Here is a tiny trained network, its code and every weight. The questions are about switching its units off for an input and a target symbol, where a switched-off unit gives its printed mean instead of its output.

import numpy as np


def w(rows, s, z=0):
    codes = np.array(rows[::2]) - 128.0
    scale = np.full(codes.shape[1], s)
    scale[-1] = z or s
    return codes * scale


def norm(h):
    return h / np.sqrt((h * h).mean(-1, keepdims=True) + 1e-5)


def f(y):
    return np.maximum(y, 0)


def softmax(a):
    e = np.exp(a - a.max(-1, keepdims=True))
    return e / e.sum(-1, keepdims=True)


def log_softmax(a):
    a = a - a.max(-1, keepdims=True)
    return a - np.log(np.exp(a).sum(-1, keepdims=True))


def net(x, mask):
    ids = ['ΛΣΦΨΩζηθ'.index(c) for c in x.split()]
    T = len(ids)
    res = E[ids] + P[:T]
    q, k, v = (norm(res) @ M[0].T for M in (Q, K, V))
    z = softmax(np.where(np.tri(T) > 0, q @ k.T / 4**0.5, -1e9)) @ v
    res = res + np.where(mask[0], z, O[0][:, -1]) @ O[0][:, :-1]
    y = f(norm(res) @ A[0][:, :-1].T + A[0][:, -1])
    res = res + np.where(mask[1:9], y, B[0][:, -1]) @ B[0][:, :-1]
    return log_softmax(norm(res)[-1] @ U[:, :-1].T + U[:, -1])


Q, K, V, O, A, B = {}, {}, {}, {}, {}, {}
E = w([
[223,87,87,107,188,65,129,146,38,147,115,153],'Λ',
[82,78,184,188,131,185,119,164,103,211,83,188],'Σ',
[147,141,129,83,162,210,155,82,142,173,57,136],'Φ',
[75,71,101,173,216,57,63,254,67,163,122,82],'Ψ',
[181,125,50,76,101,45,66,252,75,148,175,137],'Ω',
[209,115,180,152,120,61,207,117,158,93,136,30],'ζ',
[164,159,54,78,58,91,105,140,152,96,74,50],'η',
[118,156,116,103,55,127,115,115,76,134,97,202],'θ',
],0.014)
P = w([
[248,153,227,149,203,101,82,196,218,72,145,117],'0',
[62,114,67,174,112,123,200,127,102,225,203,114],'1',
[242,135,249,75,152,133,54,164,64,130,67,53],'2',
[42,124,79,172,107,137,196,127,96,224,201,119],'3',
[234,135,174,86,105,141,101,167,70,118,71,132],'4',
[49,137,82,191,85,149,194,122,97,230,203,119],'5',
[180,137,135,93,40,92,125,139,87,127,36,215],'6',
],0.012)
Q[0] = w([
[137,169,111,70,120,161,53,101,152,2,95,156],'h0',
[159,115,170,120,195,101,96,97,109,57,128,207],'h0',
[129,169,127,65,153,127,164,70,191,79,121,96],'h0',
[142,108,85,138,94,65,90,169,122,187,189,89],'h0',
],0.011)
K[0] = w([
[97,174,70,81,44,123,140,97,66,151,101,119],'h0',
[141,90,165,147,115,97,148,131,7,143,111,133],'h0',
[163,141,147,106,123,127,150,134,140,128,109,51],'h0',
[148,160,113,145,124,52,90,181,144,118,162,110],'h0',
],0.012)
V[0] = w([
[164,142,68,6,132,128,69,73,130,73,93,118],'h0',
[136,174,176,180,198,168,190,43,171,129,129,126],'h0',
[119,120,139,158,92,49,185,106,172,123,214,28],'h0',
[154,109,70,153,158,112,254,125,102,160,192,107],'h0',
],0.0087)
O[0] = w([
[231,88,104,206,51,123,58,114,160,238,104,151,219],'h0',
[108,254,88,138,172,150,185,180,169,169,234,139,148],'h0',
[73,8,34,153,102,198,162,156,141,92,118,174,168],'h0',
[35,154,133,89,27,77,151,23,181,166,117,79,4],'h0',
],0.0089,0.0036)
A[0] = w([
[69,73,122,101,112,131,171,130,90,123,120,103,119],'n0',
[96,108,161,142,158,162,101,116,123,156,101,142,96],'n1',
[224,134,248,119,192,106,24,146,130,99,105,115,3],'n2',
[160,79,163,142,133,116,68,106,106,139,122,101,108],'n3',
[105,191,202,71,156,85,111,92,123,136,116,123,135],'n4',
[94,107,74,150,94,117,129,72,104,187,174,111,31],'n5',
[93,144,128,112,119,88,120,125,55,203,126,118,149],'n6',
[184,115,241,82,137,134,46,151,99,112,62,96,216],'n7',
],0.014,0.0072)
B[0] = w([
[114,136,91,121,43,72,110,87,127,149,71,187,166],'n0',
[187,148,129,148,141,118,152,134,150,90,155,111,134],'n1',
[149,77,133,85,211,142,36,216,245,76,188,251,221],'n2',
[122,166,133,130,143,164,162,157,121,99,148,148,184],'n3',
[135,91,88,168,74,149,133,120,75,129,47,172,157],'n4',
[60,100,180,121,223,200,118,143,109,141,135,83,149],'n5',
[162,139,141,103,98,111,133,61,171,100,109,73,159],'n6',
[102,165,130,70,161,164,165,244,157,176,104,126,251],'n7',
],0.015,0.02)
U = w([
[122,121,141,88,160,120,106,123,210,44,196,175,191],'Λ',
[141,148,134,66,95,148,194,193,144,229,36,89,1],'Σ',
[167,115,116,128,52,68,93,60,138,126,87,166,183],'Φ',
[155,222,79,158,110,79,135,113,137,254,179,117,98],'Ψ',
[180,58,108,203,110,155,113,129,75,188,129,119,115],'Ω',
[120,180,113,126,154,123,156,118,13,78,129,128,122],'ζ',
[117,90,193,83,149,120,106,56,119,154,130,55,178],'η',
[11,123,67,121,140,126,163,104,136,233,185,159,73],'θ',
],0.006,0.0062)

Each question gives the input, a string of symbols that net reads in full, and the target symbol t.
The units are the heads (4 rows each of Q, K, V and O) and the neurons (one row each of A and B). Each row of codes is followed by its name. A weight is (code - 128) times the scale printed after its matrix; where a second scale follows, it is the last column's (O, A, B and U).
mask holds one flag per unit, heads first, then neurons. A switched-off unit (its flag False) gives its mean, the last column of its rows in O or B, instead of its output. The means were averaged over made-up inputs and are rounded, as every weight is.
A unit's drop is (log p(t) with every unit on - log p(t) with that unit switched off) / (log p(t) with every unit on - log p(t) with every unit switched off).
The circuit of an input: a set's keep is (log p(t) with only the set's units on - log p(t) with every unit switched off) / (log p(t) with every unit on - log p(t) with every unit switched off). Starting from all 9 units, units are removed one at a time, each time the one whose removal leaves the highest keep (on an exact tie, the one counted first), for as long as the keep stays at least 0.8.
circuit, biggest first: the units of the circuit, biggest drop first
top k neurons: the k neurons with the biggest drops, biggest first
drop when u is switched off: that unit's drop, to one decimal
input η ζ θ Σ η η, target Ω: top 2 neurons -> (n7; n2)
input Ω η ζ Λ, target Σ: top 2 neurons -> (n2; n6)
input ζ η Ω η Φ θ, target θ: top 2 neurons -> (n2; n5)
input Ω Λ ζ ζ ζ η Λ, target Σ: circuit, biggest first -> (h0; n2)
input η Ψ ζ θ θ Σ, target Ω: circuit, biggest first -> (h0; n2; n7)
input η η ζ Φ η, target Φ: circuit, biggest first -> (h0; n0)
input Σ ζ Φ ζ ζ Φ, target ζ: circuit, biggest first -> (h0; n2; n7)
input ζ η Φ Σ η η ζ, target Σ: circuit, biggest first -> (n2; h0)
input ζ η η, target Σ: top 2 neurons -> (n2; n7)
input ζ Φ η θ Φ η, target θ: circuit, biggest first -> (h0; n2; n5; n7)
input Λ Σ Σ ζ, target η: circuit, biggest first -> (n2; n7; n5; h0)
input ζ ζ Ω Λ, target θ: top 3 neurons -> (n2; n5; n7)
input Λ ζ Φ η, target η: drop when n5 is switched off -> 0.3
input ζ η η θ ζ Ψ, target θ: drop when n0 is switched off -> 0.1
input η ζ Φ Φ, target Ω: drop when h0 is switched off -> 0.8
input ζ Λ Ω ζ Σ Ω, target θ: drop when n2 is switched off -> 0.5
